Below is a small trained network, with its code and all its weights. Each question gives an input and a class and asks what happens when units are switched off, that is, made to give their printed mean instead of their output.

import numpy as np


def w(rows, s, z=0):
    codes = np.array(rows[::2]) - 128.0
    scale = np.full(codes.shape[1], s)
    scale[-1] = z or s
    return codes * scale


def f(y):
    return y / 2 * (1 + np.tanh(0.7978845608 * (y + 0.044715 * y**3)))


def log_softmax(a):
    a = a - a.max(-1, keepdims=True)
    return a - np.log(np.exp(a).sum(-1, keepdims=True))


def net(x, mask):
    res = np.array(x, float).reshape(1, 3) / 4 @ E
    y = f(res @ A[0][:, :-1].T + A[0][:, -1])
    res = res + np.where(mask, y, B[0][:, -1]) @ B[0][:, :-1]
    return log_softmax(res[-1] @ U[:, :-1].T + U[:, -1])


A, B = {}, {}
E = w([
[10,99,55,254,163],'x0',
[144,238,76,229,73],'x1',
[77,209,148,94,207],'x2',
],0.0084)
A[0] = w([
[146,184,212,76,95,210],'N0',
[106,109,102,206,5,184],'N1',
[108,121,171,195,128,80],'N2',
[204,172,123,88,136,117],'N3',
[72,62,36,149,89,158],'N4',
[81,154,116,180,76,197],'N5',
[144,147,77,185,134,156],'N6',
[94,163,91,93,61,6],'N7',
[200,117,146,109,109,131],'N8',
[200,186,130,128,41,61],'N9',
[18,122,117,95,163,254],'N10',
[145,116,72,169,154,65],'N11',
[45,176,111,64,115,244],'N12',
[97,92,200,121,108,30],'N13',
[49,193,156,105,173,248],'N14',
[64,154,137,122,207,39],'N15',
[136,79,125,104,108,141],'N16',
[83,155,131,115,152,211],'N17',
[172,177,127,138,83,67],'N18',
[146,196,191,81,224,183],'N19',
[166,102,157,135,79,216],'N20',
[148,89,40,200,127,180],'N21',
[66,173,73,94,210,254],'N22',
[186,92,99,92,84,163],'N23',
[74,163,102,115,211,133],'N24',
[98,169,32,177,140,131],'N25',
[54,147,156,122,186,161],'N26',
[148,86,181,123,159,21],'N27',
[191,175,193,123,152,247],'N28',
[115,181,178,107,188,254],'N29',
[155,13,101,143,107,187],'N30',
[76,141,72,203,153,218],'N31',
],0.011,0.0024)
B[0] = w([
[188,87,154,61,67,215],'N0',
[57,185,171,120,106,236],'N1',
[33,151,118,84,121,156],'N2',
[185,130,117,91,88,188],'N3',
[52,100,223,123,110,222],'N4',
[40,155,225,72,101,205],'N5',
[69,169,184,94,126,191],'N6',
[143,128,152,179,111,129],'N7',
[154,152,34,74,119,178],'N8',
[219,191,66,154,222,197],'N9',
[117,94,112,238,115,216],'N10',
[41,127,123,102,130,161],'N11',
[161,80,113,215,87,178],'N12',
[152,73,159,117,121,140],'N13',
[178,86,102,194,70,211],'N14',
[207,148,55,169,123,182],'N15',
[118,65,138,65,112,153],'N16',
[179,74,73,214,121,167],'N17',
[190,189,118,127,209,164],'N18',
[166,59,179,170,31,221],'N19',
[115,148,126,72,195,170],'N20',
[101,126,204,78,68,221],'N21',
[128,105,94,254,125,217],'N22',
[111,168,105,41,225,177],'N23',
[180,137,73,175,119,194],'N24',
[59,228,75,102,105,229],'N25',
[194,166,103,211,118,191],'N26',
[160,106,85,115,154,148],'N27',
[234,124,123,86,67,199],'N28',
[197,97,137,201,45,196],'N29',
[94,16,131,67,123,197],'N30',
[31,159,151,131,69,254],'N31',
],0.0055,0.0096)
U = w([
[166,100,145,94,100,202],'0',
[129,94,148,161,158,12],'1',
[85,181,122,194,111,143],'2',
[205,227,81,136,148,140],'3',
[168,120,128,166,81,123],'4',
[105,81,156,132,98,251],'5',
[174,103,82,59,156,59],'6',
[139,136,75,247,142,115],'7',
],0.012,0.0024)

Each question gives the input, the list of numbers given to net, and the class t.
The units are the neurons (one row each of A and B). Each row of codes is followed by its name. A weight is (code - 128) times the scale printed after its matrix; where a second scale follows, it is the last column's (A, B and U).
mask holds one flag per neuron, in row order. A switched-off neuron (its flag False) gives its mean, the last column of its row in B, instead of its output. The means were averaged over made-up inputs and are rounded, as every weight is.
A unit's drop is (log p(t) with every unit on - log p(t) with that unit switched off) / (log p(t) with every unit on - log p(t) with every unit switched off).
The circuit of an input: a set's keep is (log p(t) with only the set's units on - log p(t) with every unit switched off) / (log p(t) with every unit on - log p(t) with every unit switched off). Starting from the 12 units with the biggest drops (on a tie, the unit counted first), units are removed one at a time, each time the one whose removal leaves the highest keep (on an exact tie, the one counted first), for as long as the keep stays at least 0.8.
units of the circuit, in order: the units of the circuit, biggest drop first
top k neurons: the k neurons with the biggest drops, biggest first
drop when u is switched off: that unit's drop, to one decimal
input [-7,-1,7], class 4: units of the circuit, in order -> [N19; N29]
input [-1,7,0], class 3: units of the circuit, in order -> [N9; N18]
input [-8,0,-2], class 6: top neuron -> [N0]
input [-1,7,-4], class 3: top 2 neurons -> [N9; N18]
input [6,-2,-4], class 5: units of the circuit, in order -> [N30; N4]
input [-3,2,-6], class 3: units of the circuit, in order -> [N9; N19]
input [7,0,-4], class 2: units of the circuit, in order -> [N1; N31]
input [0,2,-7], class 5: top 2 neurons -> [N30; N1]
input [6,0,-3], class 2: top 2 neurons -> [N25; N0]
input [-7,-6,-2], class 6: top 2 neurons -> [N23; N8]
input [0,8,-3], class 2: top 2 neurons -> [N1; N5]
input [-3,4,-6], class 3: drop when N9 is switched off -> 0.1
input [-2,4,7], class 7: top 2 neurons -> [N22; N21]
input [-7,1,-3], class 6: top neuron -> [N0]
input [-7,2,-3], class 6: drop when N4 is switched off -> -0.1
input [1,-6,-4], class 6: drop when N31 is switched off -> 0.2
